Below is a small trained network, with its code and all its weights. Each question gives an input and a target symbol and asks what happens when units are switched off, that is, made to give their printed mean instead of their output.

import numpy as np


def w(rows, s, z=0):
    codes = np.array(rows[::2]) - 128.0
    scale = np.full(codes.shape[1], s)
    scale[-1] = z or s
    return codes * scale


def f(y):
    return np.maximum(y, 0)


def softmax(a):
    e = np.exp(a - a.max(-1, keepdims=True))
    return e / e.sum(-1, keepdims=True)


def log_softmax(a):
    a = a - a.max(-1, keepdims=True)
    return a - np.log(np.exp(a).sum(-1, keepdims=True))


def net(x, mask):
    ids = ['ΘΠΩβδζηλμφψ'.index(c) for c in x.split()]
    T = len(ids)
    res = E[ids] + P[:T]
    u = 0
    for l in range(2):
        r = res
        for j in range(2):
            rows = slice(4 * j, 4 * j + 4)
            q, k, v = (r @ M[l][rows].T for M in (Q, K, V))
            z = softmax(np.where(np.tri(T) > 0, q @ k.T / 4**0.5, -1e9)) @ v
            o = O[l][rows]
            res = res + np.where(mask[u + j], z, o[:, -1]) @ o[:, :-1]
        u += 2
        y = f(res @ A[l][:, :-1].T + A[l][:, -1])
        res = res + np.where(mask[u : u + 4], y, B[l][:, -1]) @ B[l][:, :-1]
        u += 4
    return log_softmax(res[-1] @ U[:, :-1].T + U[:, -1])


Q, K, V, O, A, B = {}, {}, {}, {}, {}, {}
E = w([
[157,39,164,52,90,238,80,68],'Θ',
[142,191,115,77,49,58,183,33],'Π',
[100,152,47,224,154,101,66,11],'Ω',
[18,98,148,186,24,117,42,200],'β',
[78,119,221,155,193,161,179,112],'δ',
[75,69,189,43,52,118,146,193],'ζ',
[123,132,147,175,224,182,20,39],'η',
[103,246,54,119,254,44,170,172],'λ',
[52,75,201,84,214,245,98,147],'μ',
[197,189,45,55,157,234,219,94],'φ',
[16,105,94,99,136,193,60,190],'ψ',
],0.0069)
P = w([
[41,111,173,99,162,171,37,79],'0',
[67,132,138,110,110,171,87,93],'1',
[69,129,78,70,121,155,117,126],'2',
[51,125,30,44,92,149,164,128],'3',
[44,113,2,14,76,121,186,161],'4',
[55,73,40,47,107,160,135,199],'5',
],0.0033)
Q[0] = w([
[195,210,69,238,172,17,126,243],'0.h0',
[32,72,74,55,178,210,194,166],'0.h0',
[182,250,25,160,154,79,210,194],'0.h0',
[21,56,93,16,108,225,166,130],'0.h0',
[23,59,134,23,140,144,87,232],'0.h1',
[254,185,184,216,104,86,151,23],'0.h1',
[196,181,183,217,135,33,194,37],'0.h1',
[31,46,82,50,76,203,43,207],'0.h1',
],0.0047)
K[0] = w([
[70,21,215,235,28,168,46,131],'0.h0',
[171,99,52,36,76,139,199,105],'0.h0',
[92,35,187,142,27,222,152,175],'0.h0',
[196,189,36,3,178,141,236,66],'0.h0',
[196,226,53,31,166,30,184,58],'0.h1',
[46,24,224,207,46,213,55,202],'0.h1',
[51,72,187,148,136,160,33,191],'0.h1',
[222,208,79,132,74,88,209,78],'0.h1',
],0.0055)
V[0] = w([
[69,240,13,71,186,95,150,139],'0.h0',
[172,106,177,223,54,124,181,132],'0.h0',
[121,148,152,171,60,40,140,89],'0.h0',
[145,172,43,72,82,172,170,101],'0.h0',
[193,229,23,101,95,23,176,35],'0.h1',
[93,197,37,165,138,199,181,132],'0.h1',
[113,82,112,142,57,218,103,120],'0.h1',
[80,3,243,146,97,201,64,158],'0.h1',
],0.0047)
O[0] = w([
[70,93,69,32,156,50,1,31,230],'0.h0',
[181,189,100,153,141,118,179,218,2],'0.h0',
[162,173,130,127,73,27,201,168,109],'0.h0',
[210,103,65,107,172,114,95,125,124],'0.h0',
[220,32,74,84,129,88,88,239,114],'0.h1',
[113,179,16,47,223,164,24,104,196],'0.h1',
[150,214,118,231,130,114,103,56,125],'0.h1',
[87,186,176,222,77,166,178,77,110],'0.h1',
],0.0045,0.0019)
A[0] = w([
[87,160,45,201,120,76,50,56,225],'0.n0',
[90,71,170,66,3,89,106,158,241],'0.n1',
[89,103,71,191,136,215,64,13,146],'0.n2',
[141,171,231,90,82,135,222,71,254],'0.n3',
],0.0054,0.0036)
B[0] = w([
[129,237,78,65,144,6,38,78,238],'0.n0',
[81,42,169,37,25,33,121,144,254],'0.n1',
[153,211,79,59,81,202,13,29,204],'0.n2',
[65,51,163,154,170,212,253,69,190],'0.n3',
],0.0048,0.0064)
Q[1] = w([
[150,197,164,232,173,130,248,108],'1.h0',
[202,129,58,25,163,148,69,117],'1.h0',
[246,213,106,242,244,118,234,110],'1.h0',
[165,204,146,245,180,115,189,153],'1.h0',
[47,51,217,165,116,48,98,227],'1.h1',
[228,35,124,41,208,214,24,24],'1.h1',
[49,118,2,30,65,56,52,205],'1.h1',
[62,23,51,42,61,111,1,212],'1.h1',
],0.005)
K[1] = w([
[82,51,239,140,123,198,74,193],'1.h0',
[186,182,51,141,217,169,162,89],'1.h0',
[62,96,241,176,162,253,47,159],'1.h0',
[67,71,211,190,118,197,37,130],'1.h0',
[134,177,102,133,58,29,225,67],'1.h1',
[244,90,96,63,225,242,111,65],'1.h1',
[180,214,39,123,152,66,174,126],'1.h1',
[236,196,24,67,114,69,208,98],'1.h1',
],0.0054)
V[1] = w([
[198,177,28,60,153,52,206,94],'1.h0',
[127,66,204,36,51,80,159,88],'1.h0',
[164,210,41,178,225,53,154,155],'1.h0',
[82,44,231,77,150,108,205,253],'1.h0',
[52,164,108,216,53,64,8,147],'1.h1',
[55,200,68,152,236,170,136,196],'1.h1',
[24,113,163,129,193,60,156,196],'1.h1',
[139,194,26,53,233,185,193,104],'1.h1',
],0.0047)
O[1] = w([
[97,111,202,67,126,184,101,253,157],'1.h0',
[187,21,87,189,186,124,85,179,161],'1.h0',
[27,155,215,35,41,190,106,176,108],'1.h0',
[92,21,86,47,208,115,112,17,3],'1.h0',
[42,156,209,202,67,12,157,129,214],'1.h1',
[60,202,207,74,228,211,183,82,148],'1.h1',
[50,43,246,120,195,125,118,41,129],'1.h1',
[177,181,170,81,240,238,139,164,182],'1.h1',
],0.0048,0.0061)
A[1] = w([
[180,16,96,159,2,31,204,212,227],'1.n0',
[127,248,81,173,252,63,32,136,232],'1.n1',
[61,87,212,189,227,171,236,107,185],'1.n2',
[195,182,126,126,50,178,23,169,7],'1.n3',
],0.0043,0.0015)
B[1] = w([
[199,42,173,246,177,115,117,254,253],'1.n0',
[230,230,32,126,205,11,122,59,246],'1.n1',
[31,150,202,129,237,179,210,178,162],'1.n2',
[163,150,120,86,199,130,221,209,207],'1.n3',
],0.0049,0.0052)
U = w([
[222,102,81,124,54,224,91,41,172],'Θ',
[214,47,83,152,192,117,37,216,103],'Π',
[128,213,217,173,52,167,184,228,5],'Ω',
[67,140,114,193,32,4,58,75,23],'β',
[82,132,187,168,221,164,220,129,135],'δ',
[150,28,164,138,213,86,215,87,141],'ζ',
[148,144,173,136,132,122,179,136,66],'η',
[33,107,213,30,55,158,106,72,220],'λ',
[94,167,132,154,224,200,120,100,181],'μ',
[151,203,48,91,209,172,164,208,216],'φ',
[158,234,52,109,224,3,51,48,65],'ψ',
],0.0049,0.003)

Each question gives the input, a string of symbols that net reads in full, and the target symbol t.
The units are the heads (4 rows each of Q, K, V and O) and the neurons (one row each of A and B). Each row of codes is followed by its name. A weight is (code - 128) times the scale printed after its matrix; where a second scale follows, it is the last column's (O, A, B and U).
mask holds one flag per unit, layer by layer, with each layer's heads first. A switched-off unit (its flag False) gives its mean, the last column of its rows in O or B, instead of its output. The means were averaged over made-up inputs and are rounded, as every weight is.
A unit's drop is (log p(t) with every unit on - log p(t) with that unit switched off) / (log p(t) with every unit on - log p(t) with every unit switched off).
The circuit of an input: a set's keep is (log p(t) with only the set's units on - log p(t) with every unit switched off) / (log p(t) with every unit on - log p(t) with every unit switched off). Starting from all 12 units, units are removed one at a time, each time the one whose removal leaves the highest keep (on an exact tie, the one counted first), for as long as the keep stays at least 0.8.
units of the circuit, in order: the units of the circuit, biggest drop first
top k neurons in layer l: the k neurons of layer l with the biggest drops, biggest first
which heads matter: for each layer, one digit per head in row order, 1 if its drop is at least 0.15 and else 0, layers parted by /
input λ β Π, target λ: which heads matter -> 00 / 10
input β β β ζ, target ζ: which heads matter -> 10 / 10
input β λ Θ, target λ: units of the circuit, in order -> [1.h0 0.n1 0.h0]
input β η β φ ψ, target φ: units of the circuit, in order -> [1.h1 1.h0 0.n1 0.h1]
input λ μ λ η, target ψ: units of the circuit, in order -> [0.h0 1.n1 0.n0]
input β β β β β Π, target β: units of the circuit, in order -> [1.h1 0.h1]
input η ζ δ, target ζ: units of the circuit, in order -> [1.h0 0.n3 0.n0 0.h0]
input β ζ β δ β ψ, target ψ: top 2 neurons in layer 1 -> [1.n0 1.n1]
input β β δ, target δ: units of the circuit, in order -> [0.n3 1.n2 0.h1]
input β Ω φ Ω, target φ: units of the circuit, in order -> [1.h0 1.h1 0.n1]
input λ ζ Π, target λ: top 3 neurons in layer 1 -> [1.n1 1.n0 1.n3]
input Ω λ β φ ζ, target φ: units of the circuit, in order -> [1.h1 0.h1]
input Π β β Θ, target Π: which heads matter -> 01 / 11
input Π β Ω β ζ ζ, target Ω: which heads matter -> 00 / 10
input Ω β β β β Π, target β: units of the circuit, in order -> [1.h1 0.h1]
input β Π ψ λ β Ω, target ψ: which heads matter -> 00 / 00
input Θ Ω β, target Ω: which heads matter -> 00 / 10
input μ λ β μ φ, target φ: which heads matter -> 11 / 11
input ζ ζ ζ Π, target ζ: which heads matter -> 11 / 10
input φ β ζ, target φ: which heads matter -> 11 / 01
input λ μ β Ω ψ, target Ω: units of the circuit, in order -> [1.h0 0.n0 0.n2 0.n1]
input ψ λ Π ψ, target Π: which heads matter -> 11 / 10
input β β β β β, target β: which heads matter -> 01 / 01
input ψ β Π ψ, target Π: top neuron in layer 1 -> [1.n0]
input ζ δ ζ β δ λ, target ψ: top 2 neurons in layer 0 -> [0.n1 0.n3]
input μ Θ δ Θ, target Θ: which heads matter -> 00 / 11
